Below is a small trained network, with its code and all its weights. Each question gives an input and a target symbol and asks what happens when units are switched off, that is, made to give their printed mean instead of their output.

import numpy as np


def w(rows, s, z=0):
    codes = np.array(rows[::2]) - 128.0
    scale = np.full(codes.shape[1], s)
    scale[-1] = z or s
    return codes * scale


def f(y):
    return np.maximum(y, 0)


def softmax(a):
    e = np.exp(a - a.max(-1, keepdims=True))
    return e / e.sum(-1, keepdims=True)


def log_softmax(a):
    a = a - a.max(-1, keepdims=True)
    return a - np.log(np.exp(a).sum(-1, keepdims=True))


def net(x, mask):
    ids = ['αβγδζξστφω'.index(c) for c in x.split()]
    T = len(ids)
    res = E[ids] + P[:T]
    u = 0
    for l in range(2):
        q, k, v = (res @ M[l].T for M in (Q, K, V))
        z = softmax(np.where(np.tri(T) > 0, q @ k.T / 2**0.5, -1e9)) @ v
        res = res + np.where(mask[u], z, O[l][:, -1]) @ O[l][:, :-1]
        u += 1
        y = f(res @ A[l][:, :-1].T + A[l][:, -1])
        res = res + np.where(mask[u : u + 8], y, B[l][:, -1]) @ B[l][:, :-1]
        u += 8
    return log_softmax(res[-1] @ U[:, :-1].T + U[:, -1])


Q, K, V, O, A, B = {}, {}, {}, {}, {}, {}
E = w([
[126,154,114],'α',
[135,162,122],'β',
[110,148,107],'γ',
[124,140,112],'δ',
[149,175,215],'ζ',
[120,145,112],'ξ',
[43,72,67],'σ',
[73,82,86],'τ',
[253,105,126],'φ',
[156,131,106],'ω',
],0.025)
P = w([
[157,147,171],'0',
[158,180,121],'1',
[169,7,7],'2',
[120,91,209],'3',
[148,180,108],'4',
[168,2,33],'5',
[97,41,240],'6',
[141,91,147],'7',
[170,22,50],'8',
],0.0085)
Q[0] = w([
[235,103,67],'0.h0',
[253,251,38],'0.h0',
],0.0066)
K[0] = w([
[180,221,79],'0.h0',
[137,124,254],'0.h0',
],0.0065)
V[0] = w([
[6,73,254],'0.h0',
[140,84,167],'0.h0',
],0.0057)
O[0] = w([
[161,142,89,1],'0.h0',
[158,185,2,128],'0.h0',
],0.0077,0.0042)
A[0] = w([
[106,93,175,175],'0.n0',
[42,130,148,108],'0.n1',
[87,184,155,239],'0.n2',
[140,113,11,228],'0.n3',
[142,88,40,24],'0.n4',
[155,194,244,55],'0.n5',
[158,206,112,2],'0.n6',
[142,212,236,68],'0.n7',
],0.011,0.0037)
B[0] = w([
[119,193,155,161],'0.n0',
[77,160,91,151],'0.n1',
[205,158,39,177],'0.n2',
[128,33,136,254],'0.n3',
[86,138,102,186],'0.n4',
[105,39,101,191],'0.n5',
[125,6,137,140],'0.n6',
[62,67,89,188],'0.n7',
],0.011,0.0076)
Q[1] = w([
[39,44,252],'1.h0',
[11,229,148],'1.h0',
],0.0048)
K[1] = w([
[46,255,148],'1.h0',
[82,159,5],'1.h0',
],0.0058)
V[1] = w([
[10,142,157],'1.h0',
[46,174,49],'1.h0',
],0.011)
O[1] = w([
[229,74,2,3],'1.h0',
[137,203,118,76],'1.h0',
],0.0086,0.0064)
A[1] = w([
[56,133,160,103],'1.n0',
[133,72,146,42],'1.n1',
[108,185,92,236],'1.n2',
[95,151,183,73],'1.n3',
[238,132,101,254],'1.n4',
[108,250,114,131],'1.n5',
[101,113,45,78],'1.n6',
[186,175,167,205],'1.n7',
],0.016,0.0078)
B[1] = w([
[211,109,133,238],'1.n0',
[169,112,77,241],'1.n1',
[97,132,37,183],'1.n2',
[175,106,135,179],'1.n3',
[52,100,118,180],'1.n4',
[214,249,89,161],'1.n5',
[111,200,157,254],'1.n6',
[107,188,187,161],'1.n7',
],0.013,0.0085)
U = w([
[144,115,69,82],'α',
[98,102,90,99],'β',
[208,161,50,18],'γ',
[151,143,94,70],'δ',
[99,10,17,149],'ζ',
[172,143,71,63],'ξ',
[40,127,102,118],'σ',
[66,117,99,112],'τ',
[212,109,103,121],'φ',
[50,186,255,254],'ω',
],0.0089,0.0079)

Each question gives the input, a string of symbols that net reads in full, and the target symbol t.
The units are the heads (2 rows each of Q, K, V and O) and the neurons (one row each of A and B). Each row of codes is followed by its name. A weight is (code - 128) times the scale printed after its matrix; where a second scale follows, it is the last column's (O, A, B and U).
mask holds one flag per unit, layer by layer, with each layer's heads first. A switched-off unit (its flag False) gives its mean, the last column of its rows in O or B, instead of its output. The means were averaged over made-up inputs and are rounded, as every weight is.
A unit's drop is (log p(t) with every unit on - log p(t) with that unit switched off) / (log p(t) with every unit on - log p(t) with every unit switched off).
The circuit of an input: a set's keep is (log p(t) with only the set's units on - log p(t) with every unit switched off) / (log p(t) with every unit on - log p(t) with every unit switched off). Starting from the 12 units with the biggest drops (on a tie, the unit counted first), units are removed one at a time, each time the one whose removal leaves the highest keep (on an exact tie, the one counted first), for as long as the keep stays at least 0.8.
circuit, biggest first: the units of the circuit, biggest drop first
unit that matters most: the unit with the biggest drop
k most important neurons: the k neurons with the biggest drops, biggest first
k most important neurons of layer l: the k neurons of layer l with the biggest drops, biggest first
input γ γ σ γ γ, target σ: 3 most important neurons => [1.n4, 0.n3, 1.n0]
input ζ γ φ γ β, target φ: circuit, biggest first => [1.h0, 1.n0, 1.n3, 0.h0]
input γ ξ α ζ δ, target ζ: unit that matters most => 0.h0
input φ γ ω γ ξ, target φ: 2 most important neurons of layer 0 => [0.n5, 0.n7]
input γ ω τ φ ω, target φ: 2 most important neurons of layer 1 => [1.n0, 1.n6]
input φ φ β ω γ, target φ: circuit, biggest first => [1.h0, 1.n0, 1.n3, 0.n7]
input ω ω γ ζ ξ, target ζ: circuit, biggest first => [0.h0, 1.n4, 1.h0, 0.n5]
input γ ω ω ζ ξ, target ζ: 2 most important neurons of layer 0 => [0.n4, 0.n7]
input ω ω σ γ γ, target σ: 3 most important neurons of layer 1 => [1.n4, 1.n0, 1.n1]
input ω τ σ β, target ζ: 2 most important neurons => [0.n5, 0.n7]
input ω ω σ ω δ, target σ: 2 most important neurons => [1.n4, 0.n3]
input γ γ φ ω ω, target φ: circuit, biggest first => [1.h0, 1.n0, 1.n3, 0.n3]
input ζ τ ω φ β, target φ: 2 most important neurons => [1.n0, 0.n6]
input ω ξ γ τ ζ, target ζ: circuit, biggest first => [0.n5]
input ζ γ ω ω ω γ ω, target ω: 2 most important neurons => [0.n3, 0.n7]
input ω ω ω γ φ α ζ σ, target σ: circuit, biggest first => [1.n6, 0.n1]
input ω γ φ φ ω γ φ ξ, target φ: 2 most important neurons of layer 1 => [1.n0, 1.n3]
input ω ω σ ω ω ω β ω φ, target ζ: 3 most important neurons of layer 1 => [1.n6, 1.n1, 1.n5]
input γ γ φ γ γ, target φ: 3 most important neurons => [1.n0, 0.n2, 1.n3]
input γ ω ω γ, target γ: 2 most important neurons => [0.n3, 1.n5]
input ω ω δ γ γ ζ σ, target σ: 2 most important neurons of layer 0 => [0.n1, 0.n0]
input γ τ φ ω δ, target φ: 3 most important neurons => [1.n0, 1.n3, 0.n3]
